In the rows, zero is written as 128.
Here are made-up objects, facts about them, and rows of numbers that follow some of those facts. Name the object behind each unnamed row.

Some facts about the objects:
stodak {Ω=201, η=totekur, fatrur, labanam, θ=kestozun, Φ=breplis, gririk, flema}
vadimuk {Ω=201, θ=vitre}
gevo {Ω=462, η=bedro, brugrol, skiman}
leruk {Ω=904, θ=lona, Φ=mimo, flema}
vuskudrem {Ω=201, η=kadul, ziplas, luste}
klafon {Ω=201, η=gizel, vostune, netin, Φ=pidri}
popas {Ω=462, η=totekur, θ=puskoba}
stibrus {Ω=201, Φ=flema}
bifla {Ω=201, θ=klatik, troplen, bedro, Φ=fiflidre, vostune}
puza {Ω=904, η=vostune, gravan, vabu}
ploti {Ω=201, η=kigatil, misto, skatok, leruk, θ=kezu, sesun, lona}
berista {Ω=462, θ=nesko, baklu, Φ=sterem}
gravan {Ω=201, Φ=tuda}
kenitok {Ω=462, η=vostune, fubo, brivulur, Φ=notrik, flema}
gistis {Ω=201, Φ=vostune, flema}
nasem {Ω=462, θ=poplaben, Φ=breplis, pidri}
fugrer {Ω=201, θ=fofik, brugrol, skebras}
puskoba {Ω=201, θ=ploston}
studus {Ω=904, Φ=mimo}
skegramin {Ω=201, Φ=flema}
sketrek {Ω=201, Φ=flema}
nela {Ω=904, Φ=fleze}
bodarem {Ω=462, Φ=nela, flema, klafon}
bilek {Ω=462, θ=zibaklen, vitre, nesko, Φ=donun}
misto {Ω=201, Φ=klafon}
noflero {Ω=201, Φ=donun}
sute {Ω=201, η=vodre, fleman, nesko, θ=bilek, sesun, fole}
gotres {Ω=462, η=kezu, brugrol, sterem, vabu}
skatok {Ω=462, Φ=notrik, trere, fleze}
kidor {Ω=904, η=bedro, rabregre, ropan, kleklis}
ridan {Ω=462, Φ=plilik, klafon, grizi}
brivulur {Ω=201, Φ=liflel}
brugrol {Ω=462, θ=sesun, Φ=flapla, pidri, ziplas}
pibalo {Ω=462}
fubo {Ω=201, Φ=skegramin, fole, zetrir}
vitre {Ω=201, Φ=stibrus}
mifu {Ω=462, Φ=netin, flema}
reflen {Ω=201, η=ropan}
baplan {Ω=462, η=gririk}
skiman {Ω=201}
pastek {Ω=904, Φ=berista, zetrir, plilik}
sular {Ω=462, Φ=fiflidre}
gigak {Ω=904, θ=kezu, sesun, Φ=tuda, mimo, vuskudrem}
gririk {Ω=462, Φ=breplis}
labanam {Ω=462}
flapla {Ω=201, θ=kenitok, Φ=flema}
fiflidre {Ω=201, η=klutikik, nesko}
pasa {Ω=201}
kadul {Ω=462}
vepo {Ω=201}
bedro {Ω=462}
gagro {Ω=462}
vabu {Ω=462, θ=gririk}
donun {Ω=201, Φ=fiflidre}
fofik {Ω=462, θ=sesun}
flofin {Ω=904, θ=ropan, Φ=studus, tuda, stadros}
brula {Ω=904, η=gragros, nuplu, giklok, pliplos, sketrek, skiman}
klatik {Ω=462, θ=kezu}
nesko {Ω=904, θ=sesun, brugrol}
stifi {Ω=201, θ=dibar, Φ=sterem}
fatrur {Ω=201, θ=sesun, popas, Φ=netin, klafon}
redun {Ω=201, Φ=gistis, ziplas}
grizi {Ω=462, Φ=flema}
flema {Ω=201, η=devor, grifekal, flabrir, skebras, θ=liflel, kleklis}
maflos {Ω=201, Φ=breplis, flema}
stadros {Ω=904, Φ=studus, maflos, flotrum, zetrir, briklo}
mimo {Ω=201, η=gistis, seran, flotrum, drufen, fleze, Φ=flema}
furabros {Ω=201}
plilik {Ω=201}
drufen {Ω=462, Φ=studus, mimo, pidri, flema}
stukledil {Ω=462, η=kadul, plilik, θ=gigak}
zufa {Ω=201, θ=sesun}
seran {Ω=462}
nabis {Ω=201, η=totekur}
groplel {Ω=201, Φ=fefal}
pidri {Ω=201}
gruflu {Ω=462, η=sesun, θ=kifar}
klutikik {Ω=462, θ=laplan}
bibris {Ω=462, η=kadul, Φ=kubron, pipa}
lovok {Ω=201, Φ=vuskudrem}
gragros {Ω=904}
natre {Ω=904, η=domin, druste, gragros, gogus, poplaben, leruk}
rabregre {Ω=462, Φ=studus}
kleklis {Ω=201, θ=sesun}
lona {Ω=201, θ=sesun}
brukla {Ω=904, η=seran, groplel, faste}
fleze {Ω=201, Φ=notrik}
zetrir {Ω=201}
miklis {Ω=904}
troplen {Ω=201, η=fole, pubra, furabros, θ=sesun}
kubrim {Ω=201}
kifar {Ω=201, θ=sesun}
kestozun {Ω=904, Φ=pledada, kenitok, netin, grizi}
ploston {Ω=462}
vezin {Ω=201, η=nuplu, baklu, θ=puskoba, Φ=flema, klafon}
ropan {Ω=201}
fole {Ω=462, θ=sesun, flema, Φ=fefal, pidri}
vodre {Ω=201}
netin {Ω=201, Φ=klafon}
totekur {Ω=201}
pipa {Ω=904, Φ=vostune, flema, baklu}
giklok {Ω=904}
poplaben {Ω=201, θ=sesun, Φ=nasem, flema}
subrogrur {Ω=462, η=vepo, Φ=gririk}
fleman {Ω=462, Φ=vostune, flapla, pidri}
dreskol {Ω=462, η=gizel, θ=sesun, vitre}
laplan {Ω=201}
liflel {Ω=462, Φ=kubron}
ziplas {Ω=201}
skebras {Ω=462, θ=kestozun}
notrik {Ω=201}
dibar {Ω=201, η=stadros, θ=sesun, kestozun}
pubra {Ω=201, Φ=vezin}
masta {Ω=201}
devor {Ω=904, θ=brugrol, lona, Φ=zetrir}
zuno {Ω=201, η=flabrir, poplaben, sterem}
flabrir {Ω=462, θ=sesun, Φ=fefal}
trefuplem {Ω=462}
pledada {Ω=904, θ=brugrol}
pliplos {Ω=904}
sosetrur {Ω=462, Φ=fatrur, flema}
luste {Ω=462}
tuda {Ω=201}
tadidus {Ω=462, θ=brugrol, skebras}
flotrum {Ω=462}
zibaklen {Ω=904, η=vepo, fenis}
sesun {Ω=462}
bovim {Ω=201, η=pasa, mifu, ziplas, Φ=flema}
briklo {Ω=904, Φ=flema}
vostune {Ω=201, Φ=flema}
trastol {Ω=201, η=kubrim, gagro, masta, sular}
druste {Ω=201}
gogus {Ω=201, θ=flapla}
zaflida {Ω=201, η=kubrim, pasa, faste, gipel}
grifekal {Ω=201}
luplir {Ω=904, η=bodarem, pliplos, Φ=stibrus, mimo, poplaben, redun, kenitok}
nuskem {Ω=462, η=nesko, Φ=studus, gravan}
flinur {Ω=201, Φ=netin, ziplas}
gipel {Ω=904, Φ=ziskek, vuskudrem}
vifan {Ω=201, η=bilek, pasa, fugrer, pidri, θ=gragros, gotres}
zefle {Ω=462, θ=gririk, sesun}
stabi {Ω=462, θ=sesun, Φ=kezu, vezin}
fitru {Ω=462, η=giklok}
sterem {Ω=904, θ=trofak, lona, Φ=netin}
nuto {Ω=904, η=domin, zufa}
kubron {Ω=462, Φ=klafon}
fefal {Ω=462, η=kadul, devor}
skeplistin {Ω=201, η=kubrim, skatok, kubron, Φ=nasem, grizi, fleze}
baklu {Ω=904}
domor {Ω=201, η=zetrir, fenis}
kigatil {Ω=462, Φ=fatrur, netin, flema}
gizel {Ω=462, θ=devor, lona}
trofak {Ω=462, θ=lona, skebras}
faste {Ω=201}
ziskek {Ω=462, η=vabu, Φ=vezin, flema}
trere {Ω=201, η=trefuplem, fubo, Φ=pidri}
sofu {Ω=462, η=fofik, domin, pibalo, miklis, nuplu, plilik}
nuplu {Ω=462}
kezu {Ω=904, θ=sesun}
fenis {Ω=462}
domin {Ω=462}
breplis {Ω=904}
trabe {Ω=201, η=vodre, fole, sketrek}

Some rows with their names:
totekur: [125 128 142 110 136 141 102 104 134 115 146 120 135 132 133 156 140 158
 146 122 139 111 153 133 125 150 141 153 111 135 113 103 146 117 100 107
 130 105 101 107 133 105 126 146 143 131 125 141]
kenitok: [157 116 104 137 130 142 178 149 151 137 143 115 140 119 102 107 115 102
 122 145 123 144 117 144 159 144 107 127 138 111 147 156  90 177 163 173
 148 150 151 113 131 129 115 144 135 117  80 111]
vuskudrem: [101 118 167 126 159 134 126 101 174 209  99 132 132  99 117  99 114 164
 125 161 137 124 130 130 139 130 108 116 131 109 151  73  87 152 137 162
 137 166 135  97 131 122 129 122 109 152 153  87]
ridan: [145 118  99 146 122 156 185 151 111 114 160 100 131 138 138 148 115 103
 126 127 118 135 112 133 132 140 142 110 144 106 131 205 118 150 139 151
 141 122 130 166  93 132 125 123 159 108  88 148]
ropan: [123 128 143 106 142 132 107 115 141  99 142 132 129 131 137 154 132 150
 136 126 138 115 147 129 132 144 126 149 124 139 124  88 141 119  96 103
 133 111  94 106 132 110 123 142 133 128 137 145]
baplan: [123 129 135 105 105 131 101 136 135  97 144 106 130 128 119 152 139 156
 122 127 122 135 140 124 107 143 138 137 125 123 132  94 105 138 136 102
 143 118 115 101 144 111 136 133 131 141 107 147]
stadros: [114 133 158 169 163 153 186 123  99 158 122 124 123 100 152 137 132  79
 114 132 172 108 119 136 144 124 154 117 133 110 163 134 102 148 130 145
 144 128 154 163  89 133 140 130 183 116 123 150]
gagro: [110 123 139 119 110 132  86 115 114 121 148 108 139 135 126 147 139 165
 128 122 120 123 152 122 118 116 157 125 114 124 113 112 110 129 142  93
 125 104  99 116 135 114 139 131 140 140 111 140]
fofik: [ 96 153 114 167  75  62 108 136 126 134  82 131 130 165 134  74 131 115
  75 116 102 137 127  94  58  79 119 129 115 182 109 118 166  79 151  60
  93 129 120 127 153 150 119 104  96 121 159 174]
drufen: [125 133 135 163 150 157 189 124 104 150 140  97 136 122 151 140 117  98
 104 130 138 128 118 151 131 138 165 104 131  97 140 199 113 157 149 155
 141 112 125 179  68 123 145 118 187  98  91 148]
nuto: [122 112 141 117  99 144  96 143 106 105 141 143 122 129 131 170 144 139
 127 139 126 112 121 107 125 110 115 130 148 129 146  76  97 112 120  90
 139 124 128 109 145 122 127 125 117 152 162 149]
gogus: [127 137 144 109 131 103  77 115  97  73 129 162 121 110 127 128 120 155
 125 134 113 107 138 118 148 106 108 136 115 136 125 107 157 110 112 124
 105  96 102 132 146 124 138 118 113 133 168 125]
nesko: [118 156 126 140  99  74  94 135  96 116  95 141 111 139 141 106 158  93
 120  74 141 140 126 113  89  99 137 138 106 187  96 113 184  75 120  69
 108 132 172 144 152 148 143 125 127 145 165 137]
gigak: [118 158 151 186 114  99 188 137  87 179  51 145 112 124 157 100 122  51
  57 135 168 117  93 135  91 117 144 114 106 146 136 148 148 124 171 107
 101 141 189 175  91 173 150 107 149 107 151 163]
pipa: [147 109 106 129 133 165 172 151 115 147 142 135 131 144 132 157 134  92
 157 120 134 124 103 129 153 122 141 126 155 108 136 177 114 141 123 142
 135 135 145 150 112 136 119 139 135 123 116 117]
maflos: [125 125 140 140 167 154 174 114 149 166 119 119 129 114 140 126 109 116
 123 145 153 121 119 148 141 155 125 123 138 108 145 141 125 152 117 173
 137 141 134 144  87 123 121 125 146 118 124 119]
sute: [132 152 129 116  92  93 101 152 135 112  67 132 105 133 127 121 130 143
 105 113 131 132 112 109  69 166 115 147 123 159 117  95 175 109 139  90
 115 142 158 112 135 139 138 107  94 137 166 144]

Which object is each row?
No name comes twice in this set of rows, the named rows included.
[131 126 142  86  94 134  82 122 118 107 110 151 117 114 116 149 123 182
 128 148 122 133 128 140 115 148 130 128  99 119 100  95 143 113 150 121
 109 122 136 108 139 134 161 114  96 144 159 118]	vifan
[137 128 113 152 134 144 187 141 139 126 150 120 135 121 119 116 116 100
 101 155 125 141 121 134 151 136 118 122 139 114 150 150  95 156 147 158
 148 135 133 123 118 125 118 133 146 103  94 138]	ziskek
[117 145  97 197  96  82 176 128 114 160  90 137 134 158 141  70 116  81
  65 136 114 134 120 114  85  88 123 115 102 169 110 157 155  96 161  94
  89 136 124 149 132 155 116 111 126  92 132 165]	flabrir
[128 103  91 126 125 140 133 132 135 167 152 103 147 148 114 123 117 134
 158 109 102 128 133 126 133 104 136 116 142 114 113 184 107 151 128 148
 127 139 105 138 136 124 112 136 121 141  99  92]	kubron
[115 138 173 162 181 135 176  86 152 149 120 130 133  93 138 112 118 115
  94 163 172 115 145 153 160 145 118 137 107 121 149  79 108 139 117 149
 140 131 123 105 111 113 131 142 162 108 120 140]	gravan
[121 121 139 147 163 152 164 126 123 181 115 121 127 115 133 125 130  90
 134 121 157 113 118 134 154 120 142 116 147 117 158 129  93 159 126 159
 145 149 158 136 110 134 131 141 160 137 127 110]	briklo
[111 146 124 167 147 104 144  98  58 109 194 178 112  93 162  79 169 100
 114 110 152 219 145 175 177  81 118  67 119 126 103 136 126  62  96 170
 137 167 175 188 123 148 170 118 166 114 182 101]	devor
[150 110 107 131 136 161 183 144 133 133 148 131 131 144 132 156 117 116
 148 135 134 134 110 137 135 160 127 125 142 105 124 183 144 143 114 157
 128 130 119 159  90 128 119 125 137 102 122 123]	flinur
[136 113 111  96 132 144 110 130 151 121 139 132 135 150 121 147 128 151
 168 122 119 128 134 125 130 150 121 145 136 125 108 124 139 122 104 121
 126 130 106 104 145 118 104 142 102 130 126 111]	donun
[138 110 109 137 143 158 173 133 131 153 149 128 142 147 137 144 109 129
 157 134 120 122 116 130 145 125 125 118 145 103 127 183 138 128 112 160
 118 130  99 165 102 129 108 119 130 106 122 117]	misto

Now the same objects, written a new way:
Known rows:
flema: [182 197 196 163 129  95 168 127 121 132 128 109 202 140 105]
zuno: [113 119 120 111 122 123 126 113 111 135 105 116 129 134 115]
fitru: [100 126 117 107 134 118 130 126 118 130 102 125 134 142 123]
mimo: [176 164 149 139 110 101 131 140 120 122 130 112 159 142 131]
bibris: [107 109 137 115 122 139 150 134 143 115 134 103 137 125 164]
stukledil: [ 84 144 124 128 133 118 143 129 114 134  99 120 107 141 124]
gruflu: [ 83 139 111 127 129 119 176 144 102 129 106 127 114 139 114]
popas: [105 146 106 118 147 129 129 112 124 140  90 113 122 157 134]
kenitok: [207  88 179  48  94 131 187 141 213 120  92 129 133 181 125]
sketrek: [159 124 138 142 113 141 126 134 142 118 157 126 125 109 152]
fubo: [153 114 114 135 106 138 109 135 135 115 151 128 106 114 155]
fleman: [127 108 131 134 127 152 131 142 153 110 153 130 118 113 165]
redun: [147 121 140 135 114 136 138 126 137 121 146 112 137 114 146]
ploston: [109 120 116 110 144 127 120 124 121 126 106 140 132 137 120]
pidri: [183 166 180 160 136 122 146 128 132 131 141 134 178 123 107]
berista: [121 150 144 151 128 124 146 141 133 124 131 123 121 128 142]
fofik: [106 134 122 134 147 134 124 128 122 133 111 149 109 130 115]

Name these rows:
No name comes twice in this set of rows, the named rows included.
[147 125 136 126 102 129 139 132 135 115 143 100 139 124 158]	bovim
[147 126 145 124 122  99  63 146 138  79 182 115  79 154 127]	stadros
[143 134 100 116 102 100 105 159 123 106 119 119 113 155 160]	nuskem
[126 153 152 157 124 126 152 144 137 119 138 117 124 129 150]	nasem
[123 103 109 118 102 125 129 142 148 116 160  95 119 132 171]	luplir
[121 121 142 123 134 141 143 107 125 139 122 123 142 117 114]	donun
[144 118 105 131 116 124 105 144 143 121 162 132 108 131 149]	gipel
[135 148 138 152 139 121 139 130 138 137 149 134 135 130 117]	kezu
[127 106 133 133 126 155 135 114 136 127 143 127 117 101 135]	brivulur
[162 161 154 144 136 100 139 138 135 137 145 123 168 149 114]	breplis
[ 93 113 128 132 146 151 137 124 138 125 128 141 109 110 133]	bilek
[159 139 111 137 118 118  99 155 131 110 135 147 109 140 150]	rabregre
[160 152 166 145 131 121 148 121 128 133 134 118 169 122 117]	notrik
[151 116 133 138 118 146 123 128 139 121 150 128 120 107 144]	pubra
[160 143 107 132 143 140 186 164 117 103 148 140 143 132 118]	gririk

